Below are the code and all the weights of a small trained network. Each question names an input and a target symbol and asks about switching units off, where a switched-off unit gives its printed mean instead of its output.

import numpy as np


def w(rows, s, z=0):
    codes = np.array(rows[::2]) - 128.0
    scale = np.full(codes.shape[1], s)
    scale[-1] = z or s
    return codes * scale


def f(y):
    return y / 2 * (1 + np.tanh(0.7978845608 * (y + 0.044715 * y**3)))


def softmax(a):
    e = np.exp(a - a.max(-1, keepdims=True))
    return e / e.sum(-1, keepdims=True)


def log_softmax(a):
    a = a - a.max(-1, keepdims=True)
    return a - np.log(np.exp(a).sum(-1, keepdims=True))


def net(x, mask):
    ids = ['αδζηθλμξστφψω'.index(c) for c in x.split()]
    T = len(ids)
    res = E[ids] + P[:T]
    u = 0
    for l in range(2):
        q, k, v = (res @ M[l].T for M in (Q, K, V))
        z = softmax(np.where(np.tri(T) > 0, q @ k.T / 4**0.5, -1e9)) @ v
        res = res + np.where(mask[u], z, O[l][:, -1]) @ O[l][:, :-1]
        u += 1
        y = f(res @ A[l][:, :-1].T + A[l][:, -1])
        res = res + np.where(mask[u : u + 8], y, B[l][:, -1]) @ B[l][:, :-1]
        u += 8
    return log_softmax(res[-1] @ U[:, :-1].T + U[:, -1])


Q, K, V, O, A, B = {}, {}, {}, {}, {}, {}
E = w([
[111,82,228],'α',
[131,105,204],'δ',
[109,209,90],'ζ',
[81,134,137],'η',
[90,103,85],'θ',
[184,70,241],'λ',
[99,56,67],'μ',
[116,60,115],'ξ',
[123,93,213],'σ',
[227,109,29],'τ',
[116,55,113],'φ',
[32,142,206],'ψ',
[130,250,165],'ω',
],0.012)
P = w([
[106,255,107],'0',
[119,216,114],'1',
[120,187,117],'2',
[121,170,120],'3',
[119,148,121],'4',
[123,145,127],'5',
[114,119,127],'6',
[116,113,132],'7',
[125,120,133],'8',
[123,106,133],'9',
[122,105,134],'10',
[119,100,138],'11',
[118,89,138],'12',
],0.0077)
Q[0] = w([
[1,180,125],'0.h0',
[161,92,188],'0.h0',
[186,100,119],'0.h0',
[73,140,133],'0.h0',
],0.0079)
K[0] = w([
[1,186,56],'0.h0',
[113,151,189],'0.h0',
[189,135,175],'0.h0',
[122,113,98],'0.h0',
],0.0088)
V[0] = w([
[241,95,242],'0.h0',
[19,97,52],'0.h0',
[52,197,136],'0.h0',
[130,141,254],'0.h0',
],0.0044)
O[0] = w([
[255,133,171,44],'0.h0',
[36,108,79,132],'0.h0',
[89,186,100,254],'0.h0',
[212,157,115,158],'0.h0',
],0.0057,0.0016)
A[0] = w([
[107,87,71,244],'0.n0',
[62,254,228,205],'0.n1',
[98,122,23,252],'0.n2',
[143,189,25,34],'0.n3',
[192,78,252,91],'0.n4',
[201,79,207,47],'0.n5',
[102,112,83,73],'0.n6',
[115,71,62,238],'0.n7',
],0.0072,0.0023)
B[0] = w([
[124,158,129,173],'0.n0',
[181,174,187,254],'0.n1',
[108,185,68,219],'0.n2',
[141,76,1,160],'0.n3',
[210,61,54,204],'0.n4',
[174,99,38,172],'0.n5',
[67,127,113,131],'0.n6',
[79,234,115,167],'0.n7',
],0.0071,0.0047)
Q[1] = w([
[101,112,173],'1.h0',
[164,166,43],'1.h0',
[99,87,244],'1.h0',
[84,130,2],'1.h0',
],0.0085)
K[1] = w([
[61,140,254],'1.h0',
[252,31,30],'1.h0',
[87,188,255],'1.h0',
[129,34,82],'1.h0',
],0.0052)
V[1] = w([
[207,165,246],'1.h0',
[199,2,183],'1.h0',
[143,199,98],'1.h0',
[49,152,202],'1.h0',
],0.0046)
O[1] = w([
[107,25,178,165],'1.h0',
[1,118,112,106],'1.h0',
[177,154,90,204],'1.h0',
[186,124,159,2],'1.h0',
],0.0049,0.0029)
A[1] = w([
[156,38,182,255],'1.n0',
[74,186,91,22],'1.n1',
[151,207,135,136],'1.n2',
[237,196,93,151],'1.n3',
[117,94,255,146],'1.n4',
[53,145,149,219],'1.n5',
[132,120,9,19],'1.n6',
[21,223,223,41],'1.n7',
],0.0093,0.0066)
B[1] = w([
[134,164,102,244],'1.n0',
[177,136,44,189],'1.n1',
[113,95,124,200],'1.n2',
[150,131,190,254],'1.n3',
[215,117,81,172],'1.n4',
[98,158,139,238],'1.n5',
[148,3,113,161],'1.n6',
[91,26,149,209],'1.n7',
],0.013,0.007)
U = w([
[181,235,135,175],'α',
[123,156,73,65],'δ',
[107,86,147,81],'ζ',
[75,168,175,216],'η',
[36,99,85,150],'θ',
[109,100,133,61],'λ',
[87,177,133,214],'μ',
[91,184,129,181],'ξ',
[166,107,90,81],'σ',
[141,27,70,29],'τ',
[141,112,1,1],'φ',
[93,31,189,98],'ψ',
[100,135,224,101],'ω',
],0.0089,0.0064)

Each question gives the input, a string of symbols that net reads in full, and the target symbol t.
The units are the heads (4 rows each of Q, K, V and O) and the neurons (one row each of A and B). Each row of codes is followed by its name. A weight is (code - 128) times the scale printed after its matrix; where a second scale follows, it is the last column's (O, A, B and U).
mask holds one flag per unit, layer by layer, with each layer's heads first. A switched-off unit (its flag False) gives its mean, the last column of its rows in O or B, instead of its output. The means were averaged over made-up inputs and are rounded, as every weight is.
A unit's drop is (log p(t) with every unit on - log p(t) with that unit switched off) / (log p(t) with every unit on - log p(t) with every unit switched off).
The circuit of an input: a set's keep is (log p(t) with only the set's units on - log p(t) with every unit switched off) / (log p(t) with every unit on - log p(t) with every unit switched off). Starting from the 12 units with the biggest drops (on a tie, the unit counted first), units are removed one at a time, each time the one whose removal leaves the highest keep (on an exact tie, the one counted first), for as long as the keep stays at least 0.8.
circuit, biggest first: the units of the circuit, biggest drop first
unit that matters most: the unit with the biggest drop
top k neurons: the k neurons with the biggest drops, biggest first
k most important neurons of layer l: the k neurons of layer l with the biggest drops, biggest first
drop of u: that unit's drop, to one decimal
input ζ μ μ ζ ω θ ζ τ λ λ λ, target τ: circuit, biggest first : (0.n4 0.h0)
input μ ζ λ ζ ω λ α θ ζ θ τ θ, target θ: 4 most important neurons of layer 0 : (0.n4 0.n1 0.n7 0.n2)
input ζ θ τ, target τ: circuit, biggest first : (1.n6 0.n3)
input θ λ α ξ α φ ζ η ω σ, target α: circuit, biggest first : (1.n7 1.n6 0.h0)
input ζ μ μ ζ τ, target τ: circuit, biggest first : (1.n6)
input ζ η ζ ξ α ζ λ ζ, target θ: top 3 neurons : (0.n4 1.n7 0.n5)
input α λ τ θ ζ ζ λ θ τ ζ, target θ: top 4 neurons : (0.n4 0.n5 1.n7 1.n3)
input ψ λ μ μ, target θ: top 3 neurons : (0.n4 0.n5 0.n7)
input μ α ζ ζ η λ μ λ τ ζ ψ ψ, target ψ: 2 most important neurons of layer 0 : (0.n4 0.n3)
input λ ω ζ σ λ ω α ζ ζ ζ λ, target τ: top 3 neurons : (0.n4 0.n5 0.n1)
input λ ψ μ φ φ λ ζ η ω δ, target α: 2 most important neurons of layer 1 : (1.n7 1.n0)
input η ζ μ ζ ψ ψ, target ψ: top 2 neurons : (1.n7 0.n4)
input μ τ α λ θ, target θ: 2 most important neurons of layer 0 : (0.n4 0.n5)
input λ ζ ζ μ θ ξ σ θ δ, target α: unit that matters most : 1.n7
input φ θ ζ ζ ψ λ ζ ζ α, target α: top 2 neurons : (1.n7 1.n0)
input ζ ζ ζ ξ λ, target α: 3 most important neurons of layer 1 : (1.n0 1.n7 1.n3)
input λ σ η α η η μ, target θ: drop of 0.n7 : 0.3
input ζ ζ ω, target ω: drop of 1.h0 : 0.2
input η ψ ζ λ, target α: drop of 1.h0 : 0.0
